Each row has a hidden value. The values are split into ranges, and the group after each row names the range that its value falls in. Each part has its own value, ranges and names.
-24 -2 154 229 -65 -120 -114 64 102 235 -3 -28 227 130 77 51 188 23 -87 14 -1 -10 48 -84 -163 114 -103 -237 -34 102 220 -19 217 -158 -25 4 4 -140 -121 -267 99 216 27 -20 70 -115 -29 53
kulo
-99 -53 47 58 -114 -113 94 -18 87 -114 -32 -57 27 4 -48 139 120 37 8 -70 63 165 -24 31 117 187 -44 -16 143 154 -43 -103 42 -14 78 91 -11 45 -10 189 -155 56 -6 68 127 -8 70 85
Tusa
-150 -62 -90 -53 -45 15 0 201 79 -180 -5 108 10 78 -4 -33 -80 0 -264 80 -59 -157 42 -20 21 -24 -63 20 -162 -111 -29 -37 119 -208 44 23 -41 -32 -156 51 -98 -21 -104 -99 -275 -109 -84 92
Tivok
-75 -120 -118 -7 -124 24 47 193 68 -265 -147 58 -77 -22 -37 62 -24 11 -111 19 64 -64 -26 -5 180 22 42 4 -39 -13 -169 -19 46 50 -9 -70 113 105 -146 -6 -13 -137 -131 -46 -94 -165 -74 85
Tusa
-213 108 -18 59 -29 -89 -174 18 -30 55 -66 -18 11 103 30 -49 187 -168 -36 152 -192 0 46 2 -156 -21 -64 18 -152 -7 343 200 197 6 -56 -102 -4 -85 144 -383 158 65 189 -130 -18 -273 -53 18
kulo
141 -15 -44 151 -50 -92 -29 -34 49 22 -3 2 -21 -31 76 15 10 113 -20 45 82 -93 12 13 -105 -58 12 -5 -101 -57 7 -52 3 -157 115 -28 48 -32 -5 -78 -6 89 -65 -58 -9 20 86 -117
Tusa
222 -53 -27 236 -25 10 1 -113 3 136 -141 -262 -5 11 142 -136 -62 162 165 114 301 59 -93 170 82 -34 76 34 45 -27 -27 -21 -45 84 61 -61 103 143 -80 -55 50 65 -35 113 96 -21 16 -162
Baf
-151 159 28 56 45 -77 -138 -51 10 170 11 -22 78 167 35 -68 61 -131 18 113 -268 -17 11 41 -166 23 -123 42 -106 9 401 93 200 -70 -89 -18 -30 -100 247 -360 24 85 105 -5 -4 -137 -2 -35
sinon
32 -30 -116 87 -38 -71 -4 143 30 -84 6 145 -18 -29 -59 77 0 -68 -96 -22 -109 -143 73 10 -13 -28 -80 33 -75 -32 -106 14 -54 -132 -65 -139 51 4 33 -118 28 13 -58 -93 -95 -109 89 -11
Baf
78 -85 -28 141 -133 -110 -61 83 76 6 -93 -22 -31 -34 76 32 132 87 -52 84 70 -44 18 -24 -117 -17 78 -11 -110 -32 -9 7 -17 -114 143 -1 69 -29 -26 -87 -15 86 -16 -97 33 -34 77 -126
Tivok
-128 -11 -51 -26 -102 -93 -9 3 16 -148 -45 130 -113 -16 -152 86 41 -65 -44 -109 -63 99 -4 -61 4 14 -83 104 -16 -47 -82 -34 -43 -100 -27 -27 74 -44 180 -1 -51 -2 -53 -114 45 23 205 60
Tivok
-75 118 81 60 -39 -104 -133 -111 35 151 -5 21 131 123 42 -34 61 -34 -78 58 -115 -60 -66 -23 -191 72 -102 -76 -87 38 345 -16 287 -152 -32 64 0 -132 126 -295 26 68 -25 -34 -51 -70 7 3
kulo
-111 -24 -142 10 49 -63 -31 21 10 -133 -102 -21 -27 57 91 -13 78 37 -91 185 55 -52 57 43 -83 -114 -34 82 -260 -118 122 113 4 -103 151 -25 -79 -32 -44 -62 -6 101 140 -28 -167 -193 -35 -31
bet
-88 0 15 18 -54 -35 34 -204 10 -135 -75 -255 43 64 98 -168 -15 46 -8 223 243 75 -165 223 22 111 -9 47 2 7 167 -37 218 -27 238 152 -118 58 -121 251 -116 32 -19 100 -89 -59 -18 -23
kulo
164 -58 -1 99 -217 -30 2 -78 -11 -12 -159 -20 -76 -71 -79 -10 -37 -8 77 -139 194 89 -173 29 71 97 20 69 144 14 -174 -56 -1 23 -63 -34 205 59 60 23 20 -84 -240 -30 141 108 212 -87
bet
73 33 52 164 -3 30 -112 -39 15 272 -97 -52 129 171 128 -92 -55 63 12 -23 121 28 -45 -78 9 -11 -95 -90 -26 -38 152 14 173 -35 -182 -66 105 -43 -83 -317 130 68 -60 55 2 -54 -116 -13
Tusa
6 -87 -121 17 9 -40 81 110 71 -146 -30 134 82 10 -25 106 -57 111 -236 -22 56 -193 32 16 35 -14 -77 -22 -135 -13 -108 -85 20 -211 62 19 -28 3 -182 47 -60 34 -101 -10 -259 -123 -19 95
sinon
-138 -13 -28 -29 -64 -1 60 -125 -57 -169 -76 -66 24 57 -89 -82 -52 -79 -67 -33 198 136 -115 122 120 103 -151 96 69 -11 -32 4 130 -46 8 30 -57 29 -109 256 -13 1 -64 21 -98 -60 65 128
sinon
36 -8 -22 68 -103 -48 -79 -27 3 48 -97 -46 7 22 30 -108 4 19 -81 94 52 -67 -78 66 -108 -7 15 54 -84 -58 82 6 90 -122 63 31 45 -22 25 -88 6 28 -71 -85 -82 -37 74 -82
Baf
-71 82 -114 -16 -25 -10 91 -127 -45 -188 10 -20 -149 -35 -76 32 -71 -16 67 -66 9 57 -18 117 127 -11 -41 182 40 -1 2 1 55 41 41 -48 13 62 91 122 -50 -57 -19 -27 22 -19 46 55
Tusa
176 37 -101 162 11 41 56 97 -12 128 -59 -31 44 48 70 81 -11 15 59 -122 41 -129 80 72 -39 -17 -43 104 -84 25 99 185 78 -27 -9 -111 24 -60 -161 -81 77 83 -25 37 42 -76 -54 -98
sinon
-25 -116 -90 45 -186 11 60 223 43 -275 -81 101 8 -55 -83 73 -16 -118 -162 -44 49 -125 -43 33 202 136 -25 -57 67 81 -221 5 152 42 -93 -125 99 115 -248 43 74 -170 -209 -75 -125 -217 -78 116
pokov
180 42 -95 92 -66 44 -36 -107 -69 35 -147 -33 -64 5 20 -90 -122 -40 104 -41 149 -50 -135 85 -13 -33 -15 133 -46 -82 38 102 96 39 -74 -122 151 10 24 -154 132 -79 -178 -1 20 -7 79 -151
pokov
-28 72 71 125 -5 12 -140 -39 -1 211 -10 -33 185 188 70 -193 -102 -104 -61 79 -34 -26 -86 17 32 68 -172 -108 42 -8 177 -16 257 -58 -267 -77 44 8 -10 -313 121 1 -83 37 -130 -137 -112 37
kulo
272 12 -144 114 -56 -63 -24 -258 -92 41 -113 -99 -67 -107 84 -136 -87 144 9 97 240 -98 -146 183 -36 -113 81 153 -56 -72 -27 -5 -33 -57 117 -14 78 110 68 -39 58 -16 -67 -47 -135 -12 103 -203
sinon
199 166 -122 152 154 -84 -61 -200 -37 213 40 204 102 25 84 140 -78 167 -50 -121 -44 -235 45 -92 -55 -175 -128 -91 -161 17 179 -30 108 -113 -186 -159 102 -45 105 -556 218 45 8 -7 -169 -151 -112 26
sinon
-76 -140 -43 68 -140 -110 -74 199 41 -81 -129 63 -12 2 -94 7 156 -115 -137 49 -14 11 31 -9 -133 25 -49 60 -116 -77 -104 75 -98 -172 40 -45 36 -64 14 -28 19 107 -12 -147 -17 -96 229 -45
pokov
-109 -128 -130 32 -111 -33 31 326 71 -259 -77 115 -32 -13 -21 127 110 -82 -179 20 -29 -110 117 -42 56 19 -25 -3 -120 -15 -137 106 20 -65 27 -115 8 1 -216 27 11 -11 -13 -114 -116 -224 -65 68
Tusa
50 13 -44 7 -125 103 59 -185 -30 -181 -130 -249 -17 23 120 -231 -201 19 37 167 314 -24 -273 250 209 120 61 61 96 11 65 -24 334 146 89 53 25 180 -220 202 -35 -210 -227 113 -132 -72 -165 -45
Baf
32 42 -200 31 75 15 78 77 -41 22 -44 207 -30 22 -57 218 -58 58 -43 -282 -73 -45 138 -100 191 -117 -124 114 -40 17 -102 79 -81 0 -235 -175 93 30 20 -196 75 -15 47 -12 -80 -135 -105 122
Tivok
-43 76 -192 -51 -16 -39 114 -50 -71 -235 -34 204 -122 -79 -186 226 -23 -75 -13 -255 -61 -44 25 16 99 -18 -116 167 -24 42 -69 72 16 9 -81 -134 64 -3 101 -12 55 -90 -46 -71 -30 -98 91 128
kulo
-148 29 -24 11 -61 -161 39 12 3 -45 -39 124 9 6 -183 235 201 -118 -17 -205 -158 126 65 -28 -44 114 -153 100 32 126 35 62 -43 -85 -51 -5 -8 -87 206 -17 -44 109 100 -42 121 -62 211 97
kulo
-188 -178 -32 84 -232 -132 -59 304 94 -285 -123 62 -68 -71 -86 99 264 -146 -145 114 -38 19 60 -49 13 89 34 -91 -36 30 -168 49 -16 1 44 -122 82 37 -80 -59 63 -4 18 -193 32 -250 77 77
bet
89 -141 -105 113 -163 -123 -31 207 51 -83 -189 130 -58 -98 -78 172 181 -27 -67 -54 9 -78 34 -53 -99 -1 41 30 -113 -1 -165 83 -151 -74 20 -110 153 -25 32 -164 68 32 -51 -130 55 -109 204 -89
kulo
193 24 -158 151 -11 -70 128 2 -54 53 -31 4 -83 -101 -55 200 71 48 118 -222 9 -5 121 107 22 -42 -16 224 29 79 -92 126 -187 -12 35 -112 38 23 70 57 3 111 84 -16 141 -7 145 -90
Baf
247 -40 -97 166 -116 18 16 -119 -56 42 -103 -182 -36 -95 97 -154 -97 179 -31 88 295 -106 -116 203 86 -60 142 74 31 -8 -84 -26 69 24 123 -21 94 167 -171 42 89 -38 -104 -65 -108 -71 -52 -101
pokov
-295 -74 25 -40 -132 0 -25 130 57 -192 -95 32 -36 95 -124 -17 28 -112 -105 -16 3 162 -30 -63 126 96 -97 -7 29 -38 -64 -34 110 -15 -77 -18 53 -5 -47 39 -24 -35 -72 -72 7 -92 28 195
Tivok
-110 -16 -129 -65 100 13 99 95 74 -193 -23 98 26 109 -9 93 -84 65 -143 -7 15 -149 71 24 -79 -54 -134 92 -274 -120 83 12 62 -246 159 52 -117 -136 -149 122 -142 98 -61 46 -192 -46 14 60
Baf
33 -11 -79 140 -59 89 -27 96 -18 -6 -93 -122 -60 34 44 -133 -92 -42 52 85 72 -42 -16 118 135 -41 29 49 10 -53 -18 83 91 125 -86 -184 115 117 -120 -141 136 -66 -63 -34 -4 -165 -106 -16
Baf
131 49 -129 27 129 -2 146 -211 -34 22 21 20 39 27 -23 35 -216 205 -34 -143 154 -59 -25 125 80 -78 -131 150 -32 -38 -44 -121 -50 -184 45 55 -47 26 -9 148 -106 82 -75 109 -163 72 70 34
kulo
-75 101 -182 -46 196 87 207 -22 -94 34 65 103 40 110 -126 142 -169 108 -114 -346 1 -16 182 58 150 -120 -247 250 -55 -22 -10 59 -29 -178 -65 -18 -134 -66 -129 210 -50 154 93 28 -178 -36 -66 256
Baf
-36 -14 -47 72 -59 8 80 143 46 -61 27 94 -33 -14 -167 121 -53 24 -83 -180 -75 -75 77 26 59 10 -52 39 14 30 -105 -73 30 -91 -22 -68 79 -17 -58 5 8 26 -122 -107 31 -33 80 158
sinon
-13 -5 -93 9 -26 -16 54 70 -4 30 -51 121 2 41 -83 112 -33 13 -72 -210 -56 27 50 -48 120 3 -108 121 29 19 -98 9 -54 -82 -147 -32 55 8 51 -20 -51 11 -23 -16 -46 -24 24 73
Tivok
-28 35 -54 71 -24 -53 92 -83 -6 -149 -10 -30 -98 -4 -46 120 46 -43 146 -124 100 137 31 48 19 39 -103 123 7 -2 12 65 10 -8 83 -71 -10 -55 8 158 -29 81 1 34 182 39 145 -8
Tusa
-26 -5 -83 -20 -66 5 112 -81 -34 -166 -77 -38 -13 9 -29 21 -48 3 -39 -84 181 42 -71 101 118 75 -77 124 35 21 -34 26 107 -32 62 37 -38 29 -130 256 -65 -23 -75 37 -76 -29 6 55
bet
-79 -71 -66 -15 -99 -65 -36 -18 10 -141 -93 88 -79 -28 -112 -28 -27 51 -161 4 79 6 -55 -19 1 -59 -29 48 -77 -113 -136 -111 -40 -155 33 5 83 6 59 -10 -8 -1 -97 -151 -120 -20 160 82
bet
79 76 -196 13 104 88 120 -227 -67 -118 -57 -167 -91 27 171 -80 -195 206 70 71 284 -37 -48 178 169 -140 23 185 -101 -87 95 49 117 63 164 -8 -52 108 -172 150 -33 -37 13 112 -157 -68 -206 -39
Tivok
261 -47 -27 122 -160 -137 -43 -208 0 -4 -121 -118 -21 -87 86 -116 16 41 47 138 230 -43 -209 165 -182 63 65 107 -40 -43 11 -24 9 -139 213 89 48 13 91 85 -68 25 -169 5 3 110 273 -329
pokov
-69 19 -72 -17 -132 -57 -96 6 -5 -115 -119 -37 -101 -2 12 -108 58 -96 -54 180 -46 -85 -77 93 -183 -12 52 143 -174 -99 169 111 125 -81 146 19 20 -56 109 -74 -21 -30 -41 -138 -68 -76 106 -134
Baf
82 -132 -26 81 -142 -4 35 91 90 -87 -133 69 9 -39 -77 70 -67 144 -129 -85 166 -96 -90 -20 75 38 44 -77 -12 10 -189 -164 50 -71 17 4 176 45 -151 -48 18 -54 -264 -51 -35 -26 64 75
pokov
-66 40 -70 -28 -98 -119 54 -54 -7 -128 -95 179 -74 -48 -160 274 125 -50 16 -268 -57 86 -7 -90 18 77 -91 90 17 102 -8 33 12 -11 -66 -29 96 -64 186 -66 -11 -23 -23 -45 121 -19 161 84
bet
